(in the rows, 128 means zero)
Each row is followed by its group and then its class within the group.
[114 141 133 159  96 149 148 128 121 117 145 108 132 122 129 165 120 156
 105 145 137 156 137 140 118 119 116 125 147 152 104  85 143 123 122 109
 167 117 112 127 126 190 121  87 126 134 148 158 114 137 116 164 136 109
 179 120 135 133 118 126  92 148 251 111  84 120 143 148 109 158 161  72
 137 132 155  93 140 159 111 167 133 136 120 144 157 117  14 117 124 125
 105  92 145 208 230 138 144 129 105 144 138 122 121 101 127 160 145 123
 171  94 127 110  95 118 134 129 129 116 126  62 126 139 124 159 101 112
   4 124 154 141 112 140 132 137 125 159 119 163 105 140 112 135 132 137
 116 123 113  75]
Q277.Q293
[147 129 125 159 106 175 130 130 143 134 128 131 130 140 116 143 119 117
 141 110 133 152 120 137 118 118 148 142 131 116 132 129 135 118 122  96
 180 129 134 116 109 168 119  98 117 131 116 142  88 138 153 115 124 106
 194 135 129 131 118 129 139 121 128 124  87 127 136 126  71 123 112  76
 147 151 150 117 148 177 113 175 130 136 120 133 131 132  52 144 134 121
 135 142 113 142 252 134 137 120 139 135 120 133 150 118 125 148 143 131
 102  73 129 113 116 137 129 139 117 119 155 104 172 138 105 107 114 118
  78 138 123 124 127 133 109 151 130 129 128 125 113 140 112 127 118 138
 120 121 113  80]
Q813.Q124
[156 129 130 140 106 172 135 122 151 124 107 139 138 131 129 117 116 110
 143 100 125 150 132 117 153 127 170 140 137 124 130 154 123 108 138 139
 164 117 141 135 113 139 130 145 112 134 100 132  92 118 175 108 111 134
 167 130 127 134 133 108 140 112  76 138 134 133 114 136  70 107  84 117
 153 124 118 132 132 135 120 137 133 129 124 133 152 131 165 123 131  81
 122 169 108 107 191 126 121 159 155 104 113 128 138 142 125 135 139 136
 169 109 133 123  73 137 126 139 124 119 144 148 156 135 120 103 133 137
 148 138 106 108 151 140  92 147 118 118 154  84 118 133 134 139 132 108
 115 121 152 136]
Q813.Q124
[128 142 132 147 102 149 149 123 127 120 117 132 126 143 130 131 112 127
 106 124 134 159 128 137 129 109 103 130 120 142 125 117 124 132 128 135
 151 121 127 116  66 148 118 113 110 145 123 153 108 130 120 130 130 104
 153 127 122 133 115 129 115 135 170 136 112 130 131 148  80 121 129  89
 132 138 124 108 143 141 110 167 133 129 128 146 127 140  95 136 123 113
 114 112 147 160 252 141 132 120 105 133 106 136 138 103 137 160 142 129
 206  80 124 120  74 125 144 134 118 124 128  56 149 142 116 126 134 116
  63 120 144 136 122 125 114 138 131 122 115 145 107 117 101 132 101 138
 106 116 129  74]
Q813.Q506
[139 118 125 149  92 154 149 119 159 131 116 139 127 122 115 135 112 131
 122 110 135 152 122 130 129 123 112 117 146 126 140 124 127 119 117 113
 172 132 116 100 120 168 120 102 108 138 132 146 100 141 136 126 116 107
 169 124 128 124 115 131 126 134 131 115 107 139 120 132  85 129 116 115
 134 135 145 104 152 154 106 160 133 137 121 131 136 130  64 126 130 136
 128 135 128 117 252 145 132 134 136 135 114 140 139 127 130 150 147 131
 197  87 122 115  75 130 135 134 120 142 128  46 147 144 123 127 128 109
  22 132 116 123 134 137 104 141 128 138 157 147 109 139  88 148 108 150
  95 105 116  61]
Q813.Q124
[139 126 121 122 108 157 131 128 157 123 121 148 143 124 120 123 123 119
 131 101 127 132 120 134 128 122 137 138 135 138  90 127 119 115 120 120
 182 115 128 128 106 167 121 128 104 127  91 134  97 122 149 130 115 113
 166 143 124 138 129 107 115 124 116 134 121 129 117 116  78 126 103 101
 141 123 119 111 134 152 113 147 142 143 100 121 142 130 101 125 135 135
 118 150 128 132 249 121 129 149 161 127 116 134 147 128 128 152 129 130
 177 107 139 136 113 136 131 128 127 124 143 121 153 132 108 120 129 119
 126 131 123 126 139 153 126 121 132 128 126 118 116 138 138 136 119 128
 113 121 127  63]
Q813.Q506
[140 123 131 151 103 162 138 122 150 119 118 138 138 135 131 142 120 118
 131 109 131 147 142 135 138 114 112 126 121 131 129 123 129 106 121 111
 146 130 131 109 102 151 132 106 109 130 111 141 105 128 155 128 119 129
 159 105 125 126 124 138 124 131 124 120 123 128 123 132  64 121  99 107
 141 135 148 106 148 139 108 161 131 133 136 123 162 140 111 133 129 120
 129 150 138 150 252 144 129 133 140 129 122 147 144 124 133 142 140 134
 206  95 129 120  71 132 140 107 121  72 138  68 149 145 122 108 134 122
  51 123 137 120 136 141 106 141 133 125 134 124 113 127 113 145 134 124
 109 116 131  81]
Q813.Q506
[119 119 123 131 110 159 137 123 121 139 143 137 126 113 124 159 126 126
 120 137 153 138 128 134 111 147 129 110 142 122 121 117 126 126 144 108
 129 138 102 101 158 118 147  72 140 115 148 147 110 139 140 124 129 119
 132 131 126 129 120 161 132 143 127 119 119 123 146 132  96 139 125 152
 125 113 148 128 139 146 123 134 129 124 127 124 157 124 110 129 108 141
 157 153 121 113 141 140 138 114 130 135 140 122 122 121 123 126 127 125
 135 110 123 131  82 115 132 138 125  96 135  68 129 138  97 119 137 120
  34 125  90 131 131 125 121 146 128 116 157 138 122 119 108 120 145 136
 134  95 111  89]
Q410.Q678
[115 124 144 140 122 147 115 134 131 134 153 114 155 120 122 164 125 132
 115 129 147 136 136 133 142 126 104 116 138 153 113 116 122 124 119 116
  97 114 122 129 122 143 123  82 113 117 127 143 147 123 121 150 144 107
 148 119 134 118 129 141 105 133 180 124 114 121 146 166 111 145 130 111
 147 119 144 119 137 124 125 131 124 125 112 130 193 129  82 128 126 125
 133 106 143 173 107 150 142 119 104 142 133 125 129 113 125 149 129 129
 210 125 131 124 120 142 139 117 126 113 122 114 105 142 119 113 119 100
  43 122 155 143 116 135 146 153 126 109 130 140 119 115 148 139 145 131
 121 151 115 115]
Q248.Q385
[168 122 124 119 114 162 129 125 135 126 121 117 102 123 131 144 134 123
 134 139 140 139 139 128 107 128 132 130 141 127 122 121 123 137 131  81
 131 142 109  98 157 133 128  83 136 123 148 145 124 129 133 110 125 113
 149 123 132 116 136 178 144 129 118 137 111 120 131 131  94 119 115 137
 148 121 149 116 142 156 124 152 122 123 123 131 149 120  94 146 131 142
 152 135 115 126 185 156 154 103 114 129 131 131 107 125 125 131 126 128
 170 101 129 134 115 136 128 124 123 101 117  77 140 129 118 129 124 118
  55 127  78 124 125 128 112 135 139 110 134 147 126 140 123 119 101 137
 135 117 116 108]
Q410.Q678
[139 129 135 155  96 157 143 117 144 133 121 134 149 129 117 131 122 121
 120 113 140 155 136 132 129 114  98 124 143 134 124 116 124 125 118 129
 161 135 123 109 100 165 123 105 110 126 129 150 120 138 121 134 122 113
 157 128 130 122 126 126 111 130 170 128 109 122 124 133  92 129 124 105
 136 140 134 110 150 139 113 176 141 139 119 135 147 131  83 132 128 125
 126 123 139 153 252 145 136 136 131 136 113 137 129 115 128 145 142 131
 200  93 124 113  66 126 145 138 108 139 123  34 134 142 118 115 134 115
  29 134 132 130 127 133 120 142 127 134 134 138  96 124  96 139 124 142
 109 111 127  65]
Q813.Q506
[128 116 105 150 106 168 131 131 131 151 138 117  93 107 128 178 133 112
 122 147 141 149 133 132  91 139 114 134 148 131 119 118 138 127 119  59
 122 158  98 107 148 127 119  51 154 110 147 148 124 137 126 102 128 112
 134 123 133 104 127 179 130 147 145 112  94 121 138 133  83 139 121 114
 135 139 163 114 160 164 116 179 144 138 111 123 143 130  35 134 138 160
 155 149 141 148 245 147 143  93  97  93 146 117 140 113 134 145 124 117
  99  81 118 129 116 127 138 118 129 124 133  37 132 151 105 110 128 108
   4 133 103 131 141 128 120 139 172 109 133 159 123 117 107 126 128 148
 151 105  73  69]
Q410.Q678
